Here is a tiny trained network, its code and every weight. The questions are about switching its units off for an input and a target symbol, where a switched-off unit gives its printed mean instead of its output.

import numpy as np


def w(rows, s, z=0):
    codes = np.array(rows[::2]) - 128.0
    scale = np.full(codes.shape[1], s)
    scale[-1] = z or s
    return codes * scale


def norm(h):
    return h / np.sqrt((h * h).mean(-1, keepdims=True) + 1e-5)


def f(y):
    return np.maximum(y, 0)


def softmax(a):
    e = np.exp(a - a.max(-1, keepdims=True))
    return e / e.sum(-1, keepdims=True)


def log_softmax(a):
    a = a - a.max(-1, keepdims=True)
    return a - np.log(np.exp(a).sum(-1, keepdims=True))


def net(x, mask):
    ids = ['ΠΨζηστ'.index(c) for c in x.split()]
    T = len(ids)
    res = E[ids] + P[:T]
    u = 0
    for l in range(2):
        q, k, v = (norm(res) @ M[l].T for M in (Q, K, V))
        z = softmax(np.where(np.tri(T) > 0, q @ k.T / 2**0.5, -1e9)) @ v
        res = res + np.where(mask[u], z, O[l][:, -1]) @ O[l][:, :-1]
        u += 1
        y = f(norm(res) @ A[l][:, :-1].T + A[l][:, -1])
        res = res + np.where(mask[u : u + 4], y, B[l][:, -1]) @ B[l][:, :-1]
        u += 4
    return log_softmax(norm(res)[-1] @ U[:, :-1].T + U[:, -1])


Q, K, V, O, A, B = {}, {}, {}, {}, {}, {}
E = w([
[145,102,110,138,6,137],'Π',
[217,133,88,151,155,73],'Ψ',
[169,46,141,227,130,79],'ζ',
[83,125,152,124,62,124],'η',
[169,83,130,99,133,123],'σ',
[164,124,39,125,104,151],'τ',
],0.019)
P = w([
[179,130,118,15,89,249],'0',
[165,107,166,97,116,98],'1',
[126,110,142,152,156,75],'2',
[115,111,144,187,179,98],'3',
[108,86,137,165,175,139],'4',
[102,83,164,135,97,175],'5',
[106,150,197,189,116,131],'6',
],0.012)
Q[0] = w([
[184,39,129,176,2,95],'0.h0',
[98,57,88,104,141,36],'0.h0',
],0.0094)
K[0] = w([
[211,68,96,184,142,254],'0.h0',
[154,56,54,128,116,131],'0.h0',
],0.012)
V[0] = w([
[210,50,87,252,75,144],'0.h0',
[194,37,243,123,123,132],'0.h0',
],0.017)
O[0] = w([
[172,59,41,241,104,176,249],'0.h0',
[245,77,212,195,143,139,198],'0.h0',
],0.012,0.018)
A[0] = w([
[128,93,120,51,71,44,109],'0.n0',
[101,197,170,71,146,175,105],'0.n1',
[154,52,249,104,94,107,253],'0.n2',
[126,72,130,206,123,111,193],'0.n3',
],0.019,0.0016)
B[0] = w([
[51,150,80,121,72,141,133],'0.n0',
[92,233,164,200,119,101,130],'0.n1',
[100,200,207,214,219,82,199],'0.n2',
[47,133,118,141,251,185,250],'0.n3',
],0.013,0.022)
Q[1] = w([
[122,88,88,251,93,195],'1.h0',
[148,75,143,65,100,160],'1.h0',
],0.022)
K[1] = w([
[187,203,226,40,85,249],'1.h0',
[133,37,176,106,174,67],'1.h0',
],0.014)
V[1] = w([
[98,180,62,167,3,183],'1.h0',
[143,102,139,211,143,238],'1.h0',
],0.02)
O[1] = w([
[180,6,139,68,188,153,116],'1.h0',
[115,122,89,98,72,71,250],'1.h0',
],0.02,0.023)
A[1] = w([
[101,69,55,122,162,115,87],'1.n0',
[44,34,150,132,215,136,250],'1.n1',
[41,150,50,198,163,107,164],'1.n2',
[106,76,131,5,187,199,81],'1.n3',
],0.021,0.0017)
B[1] = w([
[195,166,186,149,100,110,210],'1.n0',
[176,243,114,78,136,83,216],'1.n1',
[136,129,121,55,191,202,253],'1.n2',
[2,86,150,111,123,219,197],'1.n3',
],0.018,0.022)
U = w([
[169,146,108,113,64,53,3],'Π',
[118,135,39,102,130,207,175],'Ψ',
[147,63,121,244,58,138,36],'ζ',
[218,185,254,221,172,173,160],'η',
[35,197,135,214,109,143,144],'σ',
[118,40,219,153,114,194,244],'τ',
],0.0079,0.0015)

Each question gives the input, a string of symbols that net reads in full, and the target symbol t.
The units are the heads (2 rows each of Q, K, V and O) and the neurons (one row each of A and B). Each row of codes is followed by its name. A weight is (code - 128) times the scale printed after its matrix; where a second scale follows, it is the last column's (O, A, B and U).
mask holds one flag per unit, layer by layer, with each layer's heads first. A switched-off unit (its flag False) gives its mean, the last column of its rows in O or B, instead of its output. The means were averaged over made-up inputs and are rounded, as every weight is.
A unit's drop is (log p(t) with every unit on - log p(t) with that unit switched off) / (log p(t) with every unit on - log p(t) with every unit switched off).
The circuit of an input: a set's keep is (log p(t) with only the set's units on - log p(t) with every unit switched off) / (log p(t) with every unit on - log p(t) with every unit switched off). Starting from all 10 units, units are removed one at a time, each time the one whose removal leaves the highest keep (on an exact tie, the one counted first), for as long as the keep stays at least 0.8.
circuit, biggest first: the units of the circuit, biggest drop first
most important unit: the unit with the biggest drop
top k neurons: the k neurons with the biggest drops, biggest first
top k neurons in layer l: the k neurons of layer l with the biggest drops, biggest first
drop of u: that unit's drop, to one decimal
input ζ σ τ σ η τ, target ζ: most important unit => 0.h0
input ζ Ψ ζ, target ζ: circuit, biggest first => 0.h0; 1.h0
input Ψ τ η, target Ψ: circuit, biggest first => 0.n2; 0.h0
input τ σ η η, target τ: top 3 neurons in layer 1 => 1.n3; 1.n2; 1.n0
input Ψ η τ σ τ σ σ, target Ψ: top 2 neurons in layer 1 => 1.n2; 1.n1
input τ τ σ τ Ψ, target τ: circuit, biggest first => 0.h0; 1.h0; 0.n3
input τ Ψ η σ Π ζ τ, target τ: circuit, biggest first => 0.h0; 1.h0; 0.n3
input Π Ψ ζ Π Ψ η, target Π: circuit, biggest first => 1.h0; 1.n3
input τ ζ ζ, target Ψ: top 3 neurons => 1.n1; 1.n3; 0.n3
input Ψ ζ Ψ τ τ Ψ σ, target Ψ: circuit, biggest first => 0.h0; 0.n2
input τ σ σ σ Ψ, target τ: top 4 neurons => 0.n3; 1.n3; 0.n2; 1.n2
input τ τ τ ζ η, target τ: top 2 neurons => 0.n3; 1.n3
input Π σ η, target Π: top 2 neurons => 1.n1; 1.n3
input Π σ ζ σ, target Π: circuit, biggest first => 1.h0
input τ τ Π Π, target τ: top 3 neurons => 0.n3; 1.n3; 0.n2
input ζ σ σ σ Ψ, target ζ: top 2 neurons => 1.n1; 0.n2
input Π τ ζ σ, target Π: top 2 neurons => 1.n0; 0.n2
input τ σ Π τ, target τ: drop of 0.n1 => 0.0
input ζ σ σ σ σ σ, target ζ: drop of 1.h0 => 0.3
input ζ Ψ η ζ τ σ Π, target ζ: drop of 1.h0 => 0.2
input σ τ ζ, target σ: top neuron => 1.n1
